Each row has a class, written after it.
[-132  363  335 -246  360  -96 -185  421 -111  -72  628  -29  341   69
  494 -198 -172   78  -18 -339  137 -461  -29 -110   26  298 -158  -47
  267  364  217  304] | q28
[-133  309 -112  -34   84 -301  -49  -40 -230  -94  234  -82  460  -86
   35 -202  -37  113  -51 -138  344  187  224 -314    8   94   61   45
   92   28  158   47] | q384
[ 172 -142  181 -279 -192  417  197   95   61  195 -433 -154 -224 -114
 -184  148   99 -131 -188  300 -130 -100  -16  235   12  129   17  344
  134  -96 -128  122] | q978
[ -49  -22  185 -193  118  101   93  160   63   33  -55  -62 -169  -16
    0   63  142 -141 -153   88 -270 -198  -20  256   20   68  -46  195
  148  104 -103  177] | q45
[  51 -149   92    3  -88  240  118  -35  130   72 -179   39 -262  -90
 -163   67  177    5  -99  195 -225    0   -2  237   36  -55  -18  156
   12 -101  -21  -57] | q384
[ 179  291  353 -332 -347  473   59  -32 -237  176 -215 -211  298 -296
  -20    9   53  333 -191   87  570  185  190 -295  178  378    9  428
   88 -447  374  213] | q384
[ -40  131 -150  -31 -220 -196   39  -95 -181    7  -24 -139  139   12
 -126  -19  -91   -5  -64   38  287  148  -29 -204  -72  -36  141 -152
  -45  -74  -74   34] | q26
[  16   39  187  -72  -58  108  -55   54  -62   26  101  -48   41   -3
  112   47  -62  114   -4  -28  120  -49   15  -89   16  139  -25  -36
   11 -102   20   46] | q886
[ -64   27 -243  321  -15 -256  -73 -247   16  -86  244  179   87   41
 -104 -152   32  195  168  -25  -79  373   99 -113  -31 -210   93 -262
  -90    0   55 -369] | q384
[-100 -443 -406  618   53 -241  -74 -240  280 -136   15  339 -414  222
 -101   73   83  -22  268   -8 -581  165  -24  242  -71 -406  -63 -383
 -239  128 -314 -521] | q978
[  65   -6  101 -113 -161  121   14  -59   -1   88 -293 -111 -217  -73
 -121  104   51  -82  -27  152  -29  148 -110  216   10  -49    8   62
  -21  -88 -140   66] | q663
[ 250  -31  462 -408 -215  667  126  226  -45  203 -252 -203   67 -171
   64  107  -43  225  -92  146  200 -149  116  -37   76  387  -53  437
  205 -192  153  180] | q415
[ 318  -26  505 -471 -540  843  225   11    4  423 -804 -297 -435 -287
 -280  291  180   -5 -275  521   77   52 -213  372  159   95    4  494
   18 -484  -60  299] | q26
[ -30  178  -56   35   47 -168 -103   51 -167  -59  306   -8  317   63
  199  -58 -144  150   69 -177  179  -22  -21 -308  -17   92  -55 -106
   13   89   99   -8] | q45
[-308   91  -94  -17  530 -501 -128  231   20 -211  583   94   88  212
  208 -223 -102 -148   93 -296 -353 -295   -3  114 -149   16  -13 -321
  169  641 -199   39] | q28
[-304  180   68   55  514 -476 -308  312   12 -197  827  165  193  258
  461 -217 -202   36  203 -478 -156 -369   82   23  -62   59  -95 -399
  114  611  -33    0] | q28
[ -46   33 -100  113   -4  -67   23  -71  -64  -95    8   67  146  -69
    7  -53   85  106   15    5  -28  145  191 -140    2   39   10  140
   47   43   59 -120] | q28
[ 130  267  396 -577 -267  474  151  109 -266  197 -248 -353  267 -271
 -105  -76   16  222 -274  169  494   59  141 -200   55  394  135  388
  286 -237  219  358] | q28
[ 182 -177  342  -64 -148  473   -5  150  -39   64  -36  -53   75  -60
  233  125 -156  315  170  -10  147 -158  145 -181   36  249 -135  121
   79 -171  124  -76] | q886
[-126 -447 -643  518  138 -465   21 -105  209 -175 -180  193 -374  320
 -215  107   16 -357  307  109 -681  -14  -54  336 -242 -515    8 -302
 -179  378 -555 -428] | q159
[ -29 -461 -412  614  377 -231  -16   47  284 -226  236  376 -264  240
  116   25   28 -123  314  -73 -804 -288 -111  242 -137 -364 -230 -220
  -48  408 -240 -444] | q573
[  34 -112 -208  107 -258   -5   73 -231   26   76 -288   49 -263   19
 -309  137  121  -63  -93  194 -153  202 -163   73   15 -199  109  -69
 -186 -202 -153  -89] | q978
[ 170  -45   58 -121 -376  309   99 -159  -50  178 -499 -170 -209 -162
 -252  127   78   29 -103  305   86  306 -137   65   49 -105   44  155
  -65 -325 -103    9] | q45
[  -6    7   93 -111   30   67   38  106   25   28    5    3  -54  -58
   29   20   52  -25  -79   16 -100 -153   33   92   24   83  -23  144
  116   99  -11   36] | q978
[ 155  271  585 -589 -262  394   -9  121 -111  311 -238 -269 -114 -203
   -4  142   67  -55 -281  141  188  -17 -204  189  164  266   16  291
  122 -305   52  482] | q978
[ -14  354  122 -105 -270   61  -92 -158 -217   70  101  -73  294 -127
  -63 -128    4  333 -103   -6  436  385   79 -310  106  146  156  -40
   -4 -329  291   67] | q28
[ 247 -173 -121   90 -403  403  203 -299  -90   58 -420  -68   54 -219
 -307  -25   54  321  -30  285  176  459  145 -256  -12   -8   94  201
   40 -352   72 -240] | q663
[ 177  308   98 -338 -418  260  107 -205 -322  158 -216 -251  432 -295
 -233 -107   -4  344 -225  126  657  420   83 -496   57  283  181  260
   98 -479  299  183] | q415
[  57  232  539 -567 -189  359  -28  316 -195  193  -75 -325   31  -81
  146  114 -141   20 -180   53  355 -316  -65   -3   80  351  -21  179
  144 -155   27  468] | q886
[-115  163  380 -293  197  -34 -162  384  -40  -32  445  -59  111   97
  345   -6 -185    6    2 -215   31 -437  -56   46   12  223  -81  -50
  153  239   24  245] | q415
[-155  389  448 -649  111 -101  -81  415 -162  103  129 -361   32    0
  195  -42 -153 -229 -131  -42  191 -323 -157  201   -4  185   66  -11
  254  259 -114  500] | q45
[-102 -311 -742  648   52 -537  -41 -253  109 -224  -66  199 -113  259
 -215    9    3 -154  334  -12 -402  204   65   15 -210 -536   27 -303
 -229  241 -358 -526] | q384
[ -57  424 -296 -103 -331 -370  -34 -327 -394   -9   15 -203  525 -126
 -226 -212 -107  133 -148  -34  745  560    3 -585  -45   35  346 -221
  -75 -284  128   89] | q28
[  56  278  395 -348   75  253  -37  242 -101  103  230  -89  178 -106
  214  -62  -36  140 -159  -68  170 -289 -148  -50  116  233 -129  216
  180  -18  288  354] | q415
[-214 -272 -541  567  279 -526   29 -206  135 -304  204  336 -117  131
  -71  -74   91  -43  196 -134 -478   86  127   22 -128 -355  -64 -255
 -129  364 -208 -454] | q26
[ 296  158  579 -368 -310  791   82  154 -144  236 -274 -218  191 -347
  131  114   40  369 -186  138  477  -22  182 -175  221  507 -152  569
  177 -484  446  225] | q573
[ 165  156  451 -347 -250  499   28   94 -139  188 -131 -176  129 -138
   48   41    4  253  -85  110  328   63  169  -53  130  366  -35  282
  136 -297  218  190] | q159
[ -60 -346 -602  652  269 -383  -21 -243  111 -282  233  380   21  149
   -1 -110   -2  113  390 -145 -499  164  182 -143 -162 -273  -95 -255
 -113  332 -178 -608] | q886
[ 129 -273  -78  199 -125  296  216 -164  136   27 -374   99 -309 -126
 -207  134  253   10  -49  263 -377  122   58  194   34 -147  -88  308
  -29 -109  -74 -211] | q26
[ 223   16  424 -409 -283  643  197  147  -85  231 -526 -299  -56 -241
  -47  193  127    7 -240  316  148  -55   71   92  134  271  -86  616
  179 -310   70  289] | q45
[ 296 -353   21  235 -343  580  217 -159  104  103 -507   63 -228 -211
 -155  173  125  194   28  327 -135  191  117   39   77  -28 -171  389
  -48 -306   27 -304] | q26
[ -90  192  -98  -75  -33 -210    4 -140  -72   24    8   -9  -15   -2
 -207  -58  168  -58 -124   93  -66  296   27  118   -6  -25  121  -40
   -6  -27 -132   78] | q159
[ -71   41  680 -460  122  315  -43  474   84  121  190 -115 -212   89
  259   92  -14  -11  -73   21 -218 -477  -38  401   59  285  -68   93
  257  185  -57  304] | q45
[-118 -234  121   69  201   -5   31  113  281   17   48  201 -582  168
  -26  114  165 -184    6   77 -679 -228 -140  616    4 -159  -75 -125
  -43  288 -364  -58] | q26
[ 136 -262  246 -252 -291  466  197  225  134  211 -649 -246 -518   28
 -197  311   57 -304 -109  405 -286 -262 -116  515  -35    7  -30  292
   63  -63 -379  178] | q26
[  42  -49  102 -103 -137   63    7  108  -44   69  -72  -89  -59   47
   25  106  -69  -28   -9   62   -5  -91  -38   30  -31   87  -12   12
   44   15 -135   55] | q978
[-106  252  253 -275  114 -147  -99  336 -187  -38  407 -145  315   88
  334  -78 -256   99   50 -200  252 -263   19 -237  -23  251   15 -146
  191  216   39  197] | q45
[ -83 -154 -596  583  176 -419  -18 -251  107 -159  158  322 -137  144
 -142  -75  105  -49  148  -12 -458  154 -119   42  -59 -435  -42 -314
 -213  150 -134 -360] | q573
[ 141  225  453 -591 -322  367   33  271 -205  241 -358 -398   20 -151
  -41  151  -39  -99 -282  220  397 -190  -43   87   61  310   26  380
  151 -239  -41  495] | q573
[ -76  125 -116  -45   -7 -215 -135  149 -173  -79   70 -106  298  119
  138  -16 -225    8  201 -139  181 -100  149 -188  -78   74   -8  -67
   58  149  -83   19] | q159
[-203   68   74   45  479 -438 -268  340  -86 -219  679   15  334  140
  533 -156 -325   74  342 -440  -19 -357   83 -126 -136   60 -139 -323
  194  531  -14  -65] | q573
[ 135  -83  352 -137 -189  475   31   58   78  190 -191  -37 -245  -88
  -26  133   84  144  -57  197  -44  -50   -4  200   82  131  -76  157
   19 -223   12   56] | q886
[ 179 -315  493 -217 -196  698  132  166  290  246 -479  -67 -715   -5
 -134  299  202 -143 -157  404 -464 -237 -158  688   77   13  -91  277
   55 -130 -257  137] | q663
[ 164 -217  604 -393   96  634  119  415  175  167 -198  -85 -357 -100
  197  193   73  -90 -144  138 -272 -531  -14  456   74  267 -248  426
  253   84  -88  249] | q159
[  94 -471 -448  567  -82   61  168 -352  247  -71 -283  328 -392  -20
 -314   90  248   73  119  211 -546  238   10  122  -35 -416  -36    7
 -205  -59 -163 -558] | q384
[-160  154  124 -182  197 -228 -143  145  -57  -30  229  -92   53   54
  167  -63  -92 -118   46 -161  -39 -105  -56  138  -23   51    5 -132
  109  244  -87  143] | q978
[ 225 -696  105  312   27  564   79  107  333  -12 -151  201 -378   45
  127  164  -20  188  284  100 -572 -254   99  239  -62  -49 -259   77
   56   70  -91 -471] | q573
[ -24   11  -96   17 -221  -44    1   28 -131  -10 -133 -123   97   10
  -61   -2 -167   70   36   43  285   31   61 -152  -55  -26   54  -50
  -12  -27  -91  -61] | q26
[ -12 -124 -116   35  -58  -80   48  -92   41   47 -204  -51 -304   42
 -186   71   57 -175    5  165 -253  123 -183  249  -56 -255   46 -105
  -76   46 -289  -54] | q45
[-128  210 -121 -111   45 -228   45  -55 -120  -60   70  -42  130  -76
 -126 -127   83  -37 -147   19   92  161  145  -51   -1   10  115   28
   76   49   -3   60] | q159
[  93   70  282 -359 -312  362   61  -15  -98  205 -444 -227 -193 -189
 -182  105   59   12 -205  247  186  110 -175  124   81   32   70  179
    2 -281  -51  250] | q28
[-117   78 -344  246    9 -493 -193   16 -114 -166  231   -1  333  146
  103  -98 -270  -24  247 -234  220   25  168 -300 -118  -73   10 -250
  -18  191  -42 -218] | q978
[-145 -341 -398  457  103 -318   -3 -227  262  -89  -12  281 -478  212
 -247   60  187 -184  124   76 -704  114  -66  389  -90 -416   30 -292
 -183  200 -355 -356] | q978
[-176  -53 -770  703  186 -694  -98 -433  -38 -315  344  394  249   73
  -51 -202   38  179  276 -226 -183  470  125 -334  -93 -363   33 -376
 -214  165   -2 -545] | q159
[-189  366   76 -167  308 -276 -107  157  -82  -38  441   16  189   36
  177 -173   -9  -28 -101 -202   27 -213 -140    8   45   74  -22 -111
   82  232  112  269] | q384
[ -14 -163  343 -182  240  164 -123  574   75  -38  179  -98   85  159
  470   82 -297   24  240 -211  -12 -693   97   88  -88  174 -200   47
  222  400  -81   54] | q384
[ 302  -82  617 -469 -478  899  172  158   62  361 -591 -236 -353 -163
 -173  285  150   84 -243  434   54  -67  -27  324  163  273  -41  526
   86 -454   23  273] | q415
[ 276 -491 -310  351 -399  457  309 -403  121   82 -794   90 -402 -202
 -469  225  323   46  -40  504 -349  424   99  149   17 -252  -73  402
 -150 -392 -164 -374] | q159
[ -21  439 -177  -44 -248 -285 -119 -246 -366  -34  115 -122  496 -187
 -105 -207 -115  286   45  -84  624  503  135 -512   16   38  199 -123
  -37 -225  263  -63] | q573
[-151  259 -477  234  -38 -638 -157 -186 -304 -204  283  -43  562   60
  -25 -261 -252  154  166 -237  494  348  144 -551 -139 -129  187 -346
  -14   88   50 -164] | q663
